Below is a small trained network, with its code and all its weights. Each question gives an input and a target symbol and asks what happens when units are switched off, that is, made to give their printed mean instead of their output.

import numpy as np


def w(rows, s, z=0):
    codes = np.array(rows[::2]) - 128.0
    scale = np.full(codes.shape[1], s)
    scale[-1] = z or s
    return codes * scale


def f(y):
    return np.maximum(y, 0)


def softmax(a):
    e = np.exp(a - a.max(-1, keepdims=True))
    return e / e.sum(-1, keepdims=True)


def log_softmax(a):
    a = a - a.max(-1, keepdims=True)
    return a - np.log(np.exp(a).sum(-1, keepdims=True))


def net(x, mask):
    ids = ['ΓΔΞΣΦΨΩαβεζθμπτ'.index(c) for c in x.split()]
    T = len(ids)
    res = E[ids] + P[:T]
    u = 0
    for l in range(2):
        r = res
        for j in range(2):
            rows = slice(4 * j, 4 * j + 4)
            q, k, v = (r @ M[l][rows].T for M in (Q, K, V))
            z = softmax(np.where(np.tri(T) > 0, q @ k.T / 4**0.5, -1e9)) @ v
            o = O[l][rows]
            res = res + np.where(mask[u + j], z, o[:, -1]) @ o[:, :-1]
        u += 2
        y = f(res @ A[l][:, :-1].T + A[l][:, -1])
        res = res + np.where(mask[u : u + 4], y, B[l][:, -1]) @ B[l][:, :-1]
        u += 4
    return log_softmax(res[-1] @ U[:, :-1].T + U[:, -1])


Q, K, V, O, A, B = {}, {}, {}, {}, {}, {}
E = w([
[82,112,104,115,115,142,235,112,203],'Γ',
[253,113,77,146,147,78,227,227,79],'Δ',
[219,137,129,153,150,139,147,172,190],'Ξ',
[144,63,101,178,133,135,164,93,176],'Σ',
[114,159,144,53,128,107,168,98,160],'Φ',
[148,171,114,128,83,128,195,158,134],'Ψ',
[183,52,99,224,114,100,104,108,107],'Ω',
[100,69,85,118,140,107,170,67,94],'α',
[162,187,145,99,76,106,172,167,133],'β',
[173,98,141,118,133,88,64,132,116],'ε',
[114,75,118,136,115,132,122,91,120],'ζ',
[146,152,138,33,141,73,136,106,86],'θ',
[181,133,112,153,113,72,146,104,128],'μ',
[125,83,118,121,116,81,75,78,48],'π',
[131,73,142,103,170,153,130,90,206],'τ',
],0.017)
P = w([
[130,107,154,113,31,135,147,125,128],'0',
[115,161,144,150,99,171,151,106,102],'1',
[144,122,199,150,108,121,151,108,117],'2',
[149,123,85,60,91,97,146,119,137],'3',
[108,190,144,165,161,94,143,95,108],'4',
[171,51,193,97,117,114,163,145,108],'5',
[143,158,48,111,111,118,120,106,115],'6',
[92,145,175,180,195,75,145,173,92],'7',
[171,75,69,41,87,157,108,158,122],'8',
[99,199,65,146,197,105,127,124,105],'9',
[178,75,219,100,213,157,177,151,92],'10',
[176,109,5,84,72,127,79,129,144],'11',
[87,134,133,198,189,12,131,185,117],'12',
[182,103,156,138,118,213,106,169,150],'13',
],0.016)
Q[0] = w([
[158,97,5,60,52,141,106,127,203],'0.h1',
[166,38,254,88,53,185,135,162,121],'0.h1',
[110,187,13,104,174,30,71,135,159],'0.h1',
[186,7,143,44,44,193,121,156,92],'0.h1',
[185,105,34,34,87,147,83,160,153],'0.h2',
[105,158,59,158,180,72,139,123,115],'0.h2',
[109,107,75,133,171,93,125,134,148],'0.h2',
[148,143,98,105,79,174,63,118,141],'0.h2',
],0.0091)
K[0] = w([
[92,235,66,193,190,157,113,116,117],'0.h1',
[159,127,53,77,65,153,106,134,156],'0.h1',
[102,160,170,158,201,134,146,128,84],'0.h1',
[110,143,8,98,122,149,72,142,121],'0.h1',
[108,170,46,127,137,151,106,168,133],'0.h2',
[121,143,130,162,160,138,146,116,109],'0.h2',
[115,137,98,127,202,120,107,77,115],'0.h2',
[117,167,100,144,36,122,111,121,145],'0.h2',
],0.013)
V[0] = w([
[90,137,50,141,121,121,169,42,82],'0.h1',
[135,161,146,162,160,154,73,118,172],'0.h1',
[111,52,119,190,186,133,139,96,134],'0.h1',
[122,137,106,143,127,150,203,141,252],'0.h1',
[137,143,132,92,149,121,125,132,92],'0.h2',
[147,193,114,121,112,143,72,164,152],'0.h2',
[146,118,136,97,115,79,98,103,145],'0.h2',
[104,137,116,141,158,141,95,124,95],'0.h2',
],0.012)
O[0] = w([
[122,196,169,138,124,118,70,193,175,108],'0.h1',
[139,52,144,115,159,79,192,190,65,2],'0.h1',
[213,143,206,68,107,223,97,131,114,113],'0.h1',
[94,147,59,98,143,141,55,161,2,149],'0.h1',
[103,137,131,107,120,88,83,81,198,156],'0.h2',
[95,81,127,167,166,134,220,105,112,67],'0.h2',
[195,126,116,89,149,66,157,89,116,129],'0.h2',
[104,100,179,152,87,103,118,210,181,42],'0.h2',
],0.0094,0.0082)
A[0] = w([
[142,157,88,153,177,83,76,133,158,152],'0.n1',
[254,239,201,226,202,74,78,68,77,252],'0.n2',
[188,81,149,126,213,131,136,172,129,125],'0.n3',
[202,171,217,144,159,55,180,164,219,109],'0.n4',
],0.0052,0.0044)
B[0] = w([
[62,149,128,138,255,101,67,118,126,174],'0.n1',
[118,77,53,68,69,119,107,193,161,251],'0.n2',
[100,64,197,71,167,98,88,120,137,151],'0.n3',
[137,161,99,155,96,146,168,163,161,180],'0.n4',
],0.0095,0.014)
Q[1] = w([
[41,128,134,129,41,115,155,131,143],'1.h1',
[35,158,190,104,254,123,155,189,138],'1.h1',
[88,117,148,119,117,114,153,153,79],'1.h1',
[150,93,76,157,158,80,98,135,123],'1.h1',
[86,84,83,85,50,77,176,138,113],'1.h2',
[138,101,137,92,23,209,156,124,112],'1.h2',
[85,87,117,76,129,97,150,48,132],'1.h2',
[142,51,136,32,141,167,144,166,160],'1.h2',
],0.0066)
K[1] = w([
[85,115,76,48,48,66,214,24,153],'1.h1',
[80,254,157,165,157,151,205,183,143],'1.h1',
[162,50,64,117,127,212,227,124,63],'1.h1',
[66,90,137,119,194,113,195,126,160],'1.h1',
[154,51,161,64,185,166,162,63,167],'1.h2',
[234,69,137,232,122,119,102,82,119],'1.h2',
[106,109,90,103,118,161,111,137,159],'1.h2',
[89,100,190,154,217,145,46,152,165],'1.h2',
],0.0051)
V[1] = w([
[132,86,101,30,106,134,105,124,203],'1.h1',
[87,43,178,131,57,134,92,114,123],'1.h1',
[48,143,171,169,183,254,175,182,182],'1.h1',
[59,156,144,119,75,109,184,150,94],'1.h1',
[169,53,67,151,138,103,90,174,123],'1.h2',
[112,126,181,30,181,124,148,110,88],'1.h2',
[111,53,80,104,142,152,153,171,123],'1.h2',
[78,85,163,104,195,137,65,114,170],'1.h2',
],0.0069)
O[1] = w([
[145,141,96,151,211,170,109,110,98,217],'1.h1',
[164,225,156,75,111,143,218,121,188,96],'1.h1',
[84,191,107,177,44,100,123,191,64,4],'1.h1',
[119,226,69,254,63,98,61,185,190,87],'1.h1',
[21,52,71,94,134,195,229,167,218,193],'1.h2',
[181,194,156,172,204,121,48,138,74,88],'1.h2',
[141,45,97,214,91,213,138,85,116,158],'1.h2',
[227,105,125,138,182,120,127,127,96,105],'1.h2',
],0.0054,0.017)
A[1] = w([
[127,108,109,134,177,131,149,163,130,53],'1.n1',
[144,95,99,153,90,47,140,125,188,163],'1.n2',
[182,200,227,86,54,173,141,173,254,252],'1.n3',
[114,151,143,174,145,84,157,140,241,80],'1.n4',
],0.0061,0.0018)
B[1] = w([
[103,138,81,181,90,8,157,157,133,220],'1.n1',
[155,148,153,150,254,132,147,113,160,226],'1.n2',
[87,62,116,151,83,42,54,83,141,254],'1.n3',
[189,193,93,186,138,198,120,142,14,203],'1.n4',
],0.0084,0.0075)
U = w([
[106,174,81,123,143,166,65,183,64,23],'Γ',
[135,142,12,103,132,170,114,29,127,255],'Δ',
[75,57,100,125,115,88,177,95,14,90],'Ξ',
[177,151,129,70,116,230,121,199,106,109],'Σ',
[81,150,120,140,169,65,99,146,97,91],'Φ',
[7,135,119,154,158,63,115,174,119,86],'Ψ',
[88,74,164,81,66,120,172,167,179,81],'Ω',
[107,154,125,134,97,112,53,180,143,108],'α',
[23,128,117,172,164,36,143,125,120,2],'β',
[181,126,164,133,156,138,241,85,153,116],'ε',
[123,137,131,114,117,116,128,152,138,117],'ζ',
[148,200,127,185,219,143,111,121,109,104],'θ',
[102,96,64,107,200,120,136,208,164,224],'μ',
[135,133,115,197,114,90,111,96,149,26],'π',
[255,143,111,114,131,187,102,107,42,80],'τ',
],0.0047,0.0038)

Each question gives the input, a string of symbols that net reads in full, and the target symbol t.
The units are the heads (4 rows each of Q, K, V and O) and the neurons (one row each of A and B). Each row of codes is followed by its name. A weight is (code - 128) times the scale printed after its matrix; where a second scale follows, it is the last column's (O, A, B and U).
mask holds one flag per unit, layer by layer, with each layer's heads first. A switched-off unit (its flag False) gives its mean, the last column of its rows in O or B, instead of its output. The means were averaged over made-up inputs and are rounded, as every weight is.
A unit's drop is (log p(t) with every unit on - log p(t) with that unit switched off) / (log p(t) with every unit on - log p(t) with every unit switched off).
The circuit of an input: a set's keep is (log p(t) with only the set's units on - log p(t) with every unit switched off) / (log p(t) with every unit on - log p(t) with every unit switched off). Starting from all 12 units, units are removed one at a time, each time the one whose removal leaves the highest keep (on an exact tie, the one counted first), for as long as the keep stays at least 0.8.
circuit, biggest first: the units of the circuit, biggest drop first
k most important neurons: the k neurons with the biggest drops, biggest first
heads that matter: for each layer, one digit per head in row order, 1 if its drop is at least 0.15 and else 0, layers parted by /
input π τ Ξ Δ Δ ε ε ζ Φ, target ε: heads that matter : 11 / 00
input Δ ε Ξ Δ Δ Ψ Σ μ Ω Ω Ξ Ψ, target Ω: circuit, biggest first : 0.h1, 1.n3, 0.n1
input Δ Ω ε π Ξ ε Δ ε μ θ α θ Δ, target α: heads that matter : 11 / 00
input Δ μ Ω Ω, target μ: circuit, biggest first : 0.h1, 1.h2, 1.n2
input ε τ Δ Δ θ Σ Δ ε μ Ξ α Ω ε, target α: circuit, biggest first : 0.h1, 0.h2
input Γ μ β μ Δ Δ Ω Ω Δ Δ, target Ω: heads that matter : 10 / 00
input Ω β Δ Ξ Ω Σ, target Ξ: circuit, biggest first : 0.h1
input μ Δ Δ β Δ Φ Δ Δ μ π Ω Ξ, target π: heads that matter : 10 / 00
input τ Δ Γ π Ξ α Ψ Ω θ θ, target Ω: heads that matter : 10 / 00
input Δ Ω Δ Δ θ Ξ Σ Δ ε α Δ Δ, target α: circuit, biggest first : 0.h1, 1.n3
input Ω θ Γ Δ Ξ τ Ξ Ω Ω, target Ξ: heads that matter : 11 / 00
input Γ Δ Δ Ξ Δ Ξ Ω Ξ Δ Δ τ Δ Δ, target τ: circuit, biggest first : 0.h1, 1.h2
input τ Δ Ξ α ε ε ε ε Δ Ω, target ε: heads that matter : 10 / 00
input Σ τ ε Γ θ μ, target Γ: circuit, biggest first : 0.h1
input π Δ Δ, target π: heads that matter : 10 / 00
input Δ ε Ξ Δ, target ε: circuit, biggest first : 0.h1, 0.n2, 1.n3
input θ Ω Δ Δ Δ ε ε Δ Ξ Ω Ω ε μ ε, target ε: heads that matter : 11 / 00
input Δ Δ Ξ Ξ Δ θ Ξ Ξ Δ Ξ α Δ μ, target α: 2 most important neurons : 1.n3, 0.n4
input Ω θ Δ ε Ξ Δ ε θ Δ Δ Ψ, target Δ: circuit, biggest first : 0.h1, 0.h2
input Δ ε Δ Ω Δ Ω, target Ω: heads that matter : 10 / 01
input Δ Ω Δ Ξ Ξ β Ξ Ξ μ, target Ξ: circuit, biggest first : 0.h1, 0.h2
input Δ Ξ Δ Ψ Ξ θ Δ ε Γ μ, target ε: circuit, biggest first : 0.h1
input ε μ Ξ β Δ Δ Ξ Ω Δ Δ Δ, target Δ: heads that matter : 11 / 00
input θ Δ Δ Δ ε Δ Ω Δ Δ θ Δ Δ π, target Δ: heads that matter : 10 / 00
input Δ μ θ μ Ξ Δ α, target Ξ: 2 most important neurons : 0.n2, 1.n2
input α Δ β Ψ ε μ θ ε Ω, target θ: 2 most important neurons : 1.n4, 1.n2
input Δ Ξ Δ θ α Ξ Δ Σ ε π Δ Δ, target π: 2 most important neurons : 1.n3, 0.n4
